Below are the code and all the weights of a small trained network. Each question names an input and a class and asks about switching units off, where a switched-off unit gives its printed mean instead of its output.

import numpy as np


def w(rows, s, z=0):
    codes = np.array(rows[::2]) - 128.0
    scale = np.full(codes.shape[1], s)
    scale[-1] = z or s
    return codes * scale


def norm(h):
    return h / np.sqrt((h * h).mean(-1, keepdims=True) + 1e-5)


def f(y):
    return y / 2 * (1 + np.tanh(0.7978845608 * (y + 0.044715 * y**3)))


def log_softmax(a):
    a = a - a.max(-1, keepdims=True)
    return a - np.log(np.exp(a).sum(-1, keepdims=True))


def net(x, mask):
    res = np.array(x, float).reshape(1, 6) / 4 @ E
    u = 0
    for l in range(4):
        y = f(norm(res) @ A[l][:, :-1].T + A[l][:, -1])
        res = res + np.where(mask[u : u + 5], y, B[l][:, -1]) @ B[l][:, :-1]
        u += 5
    return log_softmax(norm(res)[-1] @ U[:, :-1].T + U[:, -1])


A, B = {}, {}
E = w([
[121,126,134,116],'x0',
[130,105,169,89],'x1',
[198,255,71,3],'x2',
[180,153,187,196],'x3',
[136,139,110,153],'x4',
[133,134,110,135],'x5',
],0.0087)
A[0] = w([
[161,77,245,88,72],'L0N1',
[95,157,110,97,34],'L0N2',
[95,75,156,177,63],'L0N3',
[112,146,60,203,2],'L0N4',
[123,134,224,100,66],'L0N5',
],0.011,0.0046)
B[0] = w([
[155,213,42,203,202],'L0N1',
[153,51,133,58,123],'L0N2',
[170,94,60,245,254],'L0N3',
[200,210,255,145,140],'L0N4',
[117,122,145,183,149],'L0N5',
],0.0089,0.0035)
A[1] = w([
[34,110,169,176,199],'L1N1',
[201,229,114,203,183],'L1N2',
[80,75,69,6,173],'L1N3',
[119,114,30,170,252],'L1N4',
[85,66,107,145,111],'L1N5',
],0.011,0.0045)
B[1] = w([
[213,140,53,115,185],'L1N1',
[136,85,191,84,254],'L1N2',
[171,114,198,64,214],'L1N3',
[156,139,249,53,227],'L1N4',
[149,75,111,154,158],'L1N5',
],0.013,0.009)
A[2] = w([
[119,111,193,153,191],'L2N1',
[36,44,170,209,95],'L2N2',
[99,214,7,106,202],'L2N3',
[146,223,53,134,2],'L2N4',
[131,185,104,132,34],'L2N5',
],0.011,0.0079)
B[2] = w([
[142,114,165,150,254],'L2N1',
[159,132,1,144,141],'L2N2',
[192,115,97,211,123],'L2N3',
[191,137,137,161,121],'L2N4',
[162,181,93,171,111],'L2N5',
],0.016,0.0073)
A[3] = w([
[211,130,186,65,186],'L3N1',
[65,186,81,57,2],'L3N2',
[199,252,94,43,144],'L3N3',
[199,248,76,53,136],'L3N4',
[60,146,51,118,8],'L3N5',
],0.011,0.0061)
B[3] = w([
[93,96,172,113,252],'L3N1',
[149,163,90,131,125],'L3N2',
[123,84,100,233,165],'L3N3',
[167,101,77,248,152],'L3N4',
[178,83,154,139,125],'L3N5',
],0.015,0.016)
U = w([
[180,89,7,216,175],'0',
[122,119,127,116,210],'1',
[118,111,136,114,171],'2',
[120,104,126,120,153],'3',
[145,129,126,89,173],'4',
[106,136,138,132,162],'5',
[23,206,57,68,6],'6',
[38,225,30,63,2],'7',
],0.014,0.0088)

Each question gives the input, the list of numbers given to net, and the class t.
The units are the neurons (one row each of A and B). Each row of codes is followed by its name. A weight is (code - 128) times the scale printed after its matrix; where a second scale follows, it is the last column's (A, B and U).
mask holds one flag per neuron, layer by layer. A switched-off neuron (its flag False) gives its mean, the last column of its row in B, instead of its output. The means were averaged over made-up inputs and are rounded, as every weight is.
A unit's drop is (log p(t) with every unit on - log p(t) with that unit switched off) / (log p(t) with every unit on - log p(t) with every unit switched off).
The circuit of an input: a set's keep is (log p(t) with only the set's units on - log p(t) with every unit switched off) / (log p(t) with every unit on - log p(t) with every unit switched off). Starting from the 12 units with the biggest drops (on a tie, the unit counted first), units are removed one at a time, each time the one whose removal leaves the highest keep (on an exact tie, the one counted first), for as long as the keep stays at least 0.8.
circuit, biggest first: the units of the circuit, biggest drop first
top k neurons: the k neurons with the biggest drops, biggest first
k most important neurons of layer l: the k neurons of layer l with the biggest drops, biggest first
drop when u is switched off: that unit's drop, to one decimal
input [6,-1,8,2,2,0], class 0: circuit, biggest first : (L3N4)
input [-8,6,-8,3,0,6], class 0: circuit, biggest first : (L1N3; L2N2)
input [8,-5,8,-2,-8,3], class 0: top 2 neurons : (L3N4; L1N2)
input [2,-7,7,2,2,3], class 0: top 4 neurons : (L3N4; L3N3; L0N3; L1N3)
input [0,4,8,-3,4,-1], class 0: top 4 neurons : (L3N4; L1N2; L1N4; L3N3)
input [-3,2,8,-3,-4,4], class 0: 2 most important neurons of layer 1 : (L1N2; L1N4)
input [5,4,8,7,1,2], class 0: top 2 neurons : (L1N4; L3N4)
input [7,3,-8,-5,-3,6], class 0: 2 most important neurons of layer 1 : (L1N3; L1N2)
input [-2,-7,-8,-6,-5,-5], class 0: 2 most important neurons of layer 1 : (L1N3; L1N2)
input [5,-5,6,2,-3,-4], class 0: drop when L2N1 is switched off : 0.2
input [5,3,-8,-5,-6,6], class 0: drop when L1N2 is switched off : 0.2
input [3,-4,8,2,-3,5], class 0: drop when L3N4 is switched off : 0.4
